Here is a tiny trained network, its code and every weight. The questions are about switching its units off for an input and a target symbol, where a switched-off unit gives its printed mean instead of its output.

import numpy as np


def w(rows, s, z=0):
    codes = np.array(rows[::2]) - 128.0
    scale = np.full(codes.shape[1], s)
    scale[-1] = z or s
    return codes * scale


def norm(h):
    return h / np.sqrt((h * h).mean(-1, keepdims=True) + 1e-5)


def f(y):
    return np.maximum(y, 0)


def softmax(a):
    e = np.exp(a - a.max(-1, keepdims=True))
    return e / e.sum(-1, keepdims=True)


def log_softmax(a):
    a = a - a.max(-1, keepdims=True)
    return a - np.log(np.exp(a).sum(-1, keepdims=True))


def net(x, mask):
    ids = ['αγδεζηθλπφψω'.index(c) for c in x.split()]
    T = len(ids)
    res = E[ids] + P[:T]
    q, k, v = (norm(res) @ M[0].T for M in (Q, K, V))
    z = softmax(np.where(np.tri(T) > 0, q @ k.T / 2**0.5, -1e9)) @ v
    res = res + np.where(mask[0], z, O[0][:, -1]) @ O[0][:, :-1]
    y = f(norm(res) @ A[0][:, :-1].T + A[0][:, -1])
    res = res + np.where(mask[1:25], y, B[0][:, -1]) @ B[0][:, :-1]
    return log_softmax(norm(res)[-1] @ U[:, :-1].T + U[:, -1])


Q, K, V, O, A, B = {}, {}, {}, {}, {}, {}
E = w([
[116,121,136,161,108,137,173,158],'α',
[138,221,87,95,118,102,153,128],'γ',
[170,109,142,139,128,43,199,53],'δ',
[149,149,165,160,112,100,108,177],'ε',
[162,127,204,66,113,119,97,160],'ζ',
[76,141,225,153,186,134,111,127],'η',
[82,126,252,136,101,231,218,70],'θ',
[168,148,61,93,1,60,151,193],'λ',
[114,207,119,87,24,194,194,32],'π',
[175,123,161,198,100,164,98,128],'φ',
[121,90,166,72,89,138,126,196],'ψ',
[130,129,72,190,139,127,104,199],'ω',
],0.0095)
P = w([
[3,171,135,130,29,25,99,10],'0',
[36,154,144,141,25,55,134,76],'1',
[67,144,140,135,46,76,144,112],'2',
[84,137,140,136,65,102,150,134],'3',
[99,135,137,127,81,127,156,160],'4',
[118,127,136,126,94,146,149,175],'5',
[133,124,135,120,114,173,141,191],'6',
[148,125,134,117,125,190,141,204],'7',
[154,118,127,115,135,216,137,217],'8',
],0.0039)
Q[0] = w([
[182,153,72,254,72,165,110,158],'H1',
[135,119,240,139,61,147,132,203],'H1',
],0.0078)
K[0] = w([
[141,128,40,62,140,140,102,196],'H1',
[142,81,173,138,185,255,85,162],'H1',
],0.0094)
V[0] = w([
[53,251,98,119,227,27,221,129],'H1',
[220,51,206,200,111,55,191,3],'H1',
],0.0035)
O[0] = w([
[196,186,145,133,216,149,179,220,137],'H1',
[137,96,110,106,116,255,47,158,255],'H1',
],0.0059,0.0047)
A[0] = w([
[142,84,113,189,161,189,104,166,39],'N1',
[106,174,110,143,149,48,161,72,115],'N2',
[105,63,97,144,111,170,148,122,122],'N3',
[151,115,144,161,112,139,163,106,152],'N4',
[67,64,98,151,111,90,98,122,47],'N5',
[56,179,123,124,154,104,41,179,113],'N6',
[105,130,107,136,141,123,184,165,4],'N7',
[127,117,181,121,117,188,129,197,118],'N8',
[105,119,59,198,207,65,135,128,99],'N9',
[93,214,120,110,136,216,109,168,85],'N10',
[53,85,96,130,117,46,115,114,89],'N11',
[94,125,191,133,135,78,150,63,103],'N12',
[148,115,155,119,153,46,139,101,151],'N13',
[85,172,154,130,94,75,2,101,74],'N14',
[155,133,100,88,98,100,103,176,50],'N15',
[97,121,138,162,112,192,102,200,108],'N16',
[126,99,140,138,143,137,147,79,194],'N17',
[128,185,127,110,113,161,39,159,129],'N18',
[104,153,92,80,99,111,125,64,120],'N19',
[103,127,125,183,132,176,66,87,153],'N20',
[62,94,128,130,148,202,54,162,115],'N21',
[92,114,184,128,199,171,102,223,1],'N22',
[151,162,125,211,164,123,123,188,47],'N23',
[147,98,118,108,156,158,110,156,44],'N24',
],0.0084,0.0024)
B[0] = w([
[163,128,68,198,177,133,143,109,185],'N1',
[104,28,120,119,136,161,111,90,171],'N2',
[162,198,126,115,156,111,125,144,218],'N3',
[90,132,128,102,144,134,117,144,253],'N4',
[163,106,204,128,179,148,78,120,172],'N5',
[22,86,98,126,107,106,106,104,172],'N6',
[156,164,128,108,163,132,103,156,148],'N7',
[132,133,62,166,135,115,153,116,241],'N8',
[133,122,129,249,37,163,81,160,148],'N9',
[94,55,178,143,127,171,161,113,188],'N10',
[195,91,162,87,171,148,105,158,164],'N11',
[126,117,93,254,120,101,157,118,183],'N12',
[104,156,135,90,89,150,98,96,180],'N13',
[168,188,133,110,203,179,174,184,222],'N14',
[159,156,193,147,166,82,142,114,181],'N15',
[140,140,133,98,93,113,123,46,209],'N16',
[72,135,143,117,111,144,131,152,228],'N17',
[119,116,107,160,64,79,80,38,200],'N18',
[125,92,131,189,104,133,192,95,180],'N19',
[90,55,145,52,158,108,119,140,209],'N20',
[188,109,32,101,127,147,99,99,198],'N21',
[62,134,164,83,243,38,195,240,158],'N22',
[162,136,86,79,99,162,65,167,172],'N23',
[86,163,130,158,114,127,155,147,162],'N24',
],0.0072,0.0042)
U = w([
[54,76,122,176,48,155,190,60,128],'α',
[87,167,168,19,100,209,177,171,73],'γ',
[189,140,47,160,184,192,200,187,117],'δ',
[66,210,103,137,118,85,57,149,161],'ε',
[155,244,207,194,134,110,113,64,82],'ζ',
[43,97,123,108,215,30,140,173,210],'η',
[114,132,67,73,153,30,160,75,4],'θ',
[216,131,152,119,54,35,154,142,251],'λ',
[119,156,123,140,115,109,117,139,48],'π',
[203,98,108,83,145,155,43,56,150],'φ',
[153,66,254,161,194,152,109,188,127],'ψ',
[128,108,118,216,58,162,51,234,150],'ω',
],0.0095,0.0029)

Each question gives the input, a string of symbols that net reads in full, and the target symbol t.
The units are the heads (2 rows each of Q, K, V and O) and the neurons (one row each of A and B). Each row of codes is followed by its name. A weight is (code - 128) times the scale printed after its matrix; where a second scale follows, it is the last column's (O, A, B and U).
mask holds one flag per unit, heads first, then neurons. A switched-off unit (its flag False) gives its mean, the last column of its rows in O or B, instead of its output. The means were averaged over made-up inputs and are rounded, as every weight is.
A unit's drop is (log p(t) with every unit on - log p(t) with that unit switched off) / (log p(t) with every unit on - log p(t) with every unit switched off).
The circuit of an input: a set's keep is (log p(t) with only the set's units on - log p(t) with every unit switched off) / (log p(t) with every unit on - log p(t) with every unit switched off). Starting from the 12 units with the biggest drops (on a tie, the unit counted first), units are removed one at a time, each time the one whose removal leaves the highest keep (on an exact tie, the one counted first), for as long as the keep stays at least 0.8.
units of the circuit, in order: the units of the circuit, biggest drop first
most important unit: the unit with the biggest drop
k most important neurons: the k neurons with the biggest drops, biggest first
drop of u: that unit's drop, to one decimal
input δ φ δ δ δ ψ η π, target α: units of the circuit, in order => [N19, N10]
input δ ψ γ δ δ ψ η φ, target ψ: units of the circuit, in order => [H1, N20, N14, N18]
input γ δ φ λ φ ψ γ ε, target ψ: units of the circuit, in order => [H1, N11, N5]
input ε φ ζ, target φ: units of the circuit, in order => [N14, N21, N18]
input φ δ δ η ζ, target η: units of the circuit, in order => [N22]
input δ ε α δ λ δ γ, target α: units of the circuit, in order => [N10, N18]
input γ δ γ α, target δ: 3 most important neurons => [N8, N23, N20]
input δ ζ δ δ λ ω ε α, target ω: 3 most important neurons => [N9, N14, N23]
input δ δ ζ δ ψ φ α, target ψ: units of the circuit, in order => [H1, N5, N11]
input δ ψ φ δ ψ γ α, target ψ: units of the circuit, in order => [H1, N11, N5]
input δ φ ψ ψ λ δ δ γ ε, target ε: 2 most important neurons => [N6, N23]
input δ δ ψ δ ζ δ α, target ζ: 2 most important neurons => [N16, N20]
input γ π φ λ π φ π δ γ, target γ: 4 most important neurons => [N10, N12, N23, N1]
input δ ε λ γ δ ζ, target λ: most important unit => H1
input γ ψ φ γ δ, target α: 2 most important neurons => [N12, N13]
input ψ δ ε, target ψ: 3 most important neurons => [N14, N11, N2]
input δ λ δ δ ζ φ π α, target φ: 2 most important neurons => [N16, N5]
input ε ω γ ε γ, target γ: drop of N9 => 0.0
input φ α δ δ φ λ, target λ: drop of H1 => 0.1
input δ θ δ γ, target α: units of the circuit, in order => [N10]
input ψ δ ψ, target ψ: drop of N5 => 0.2
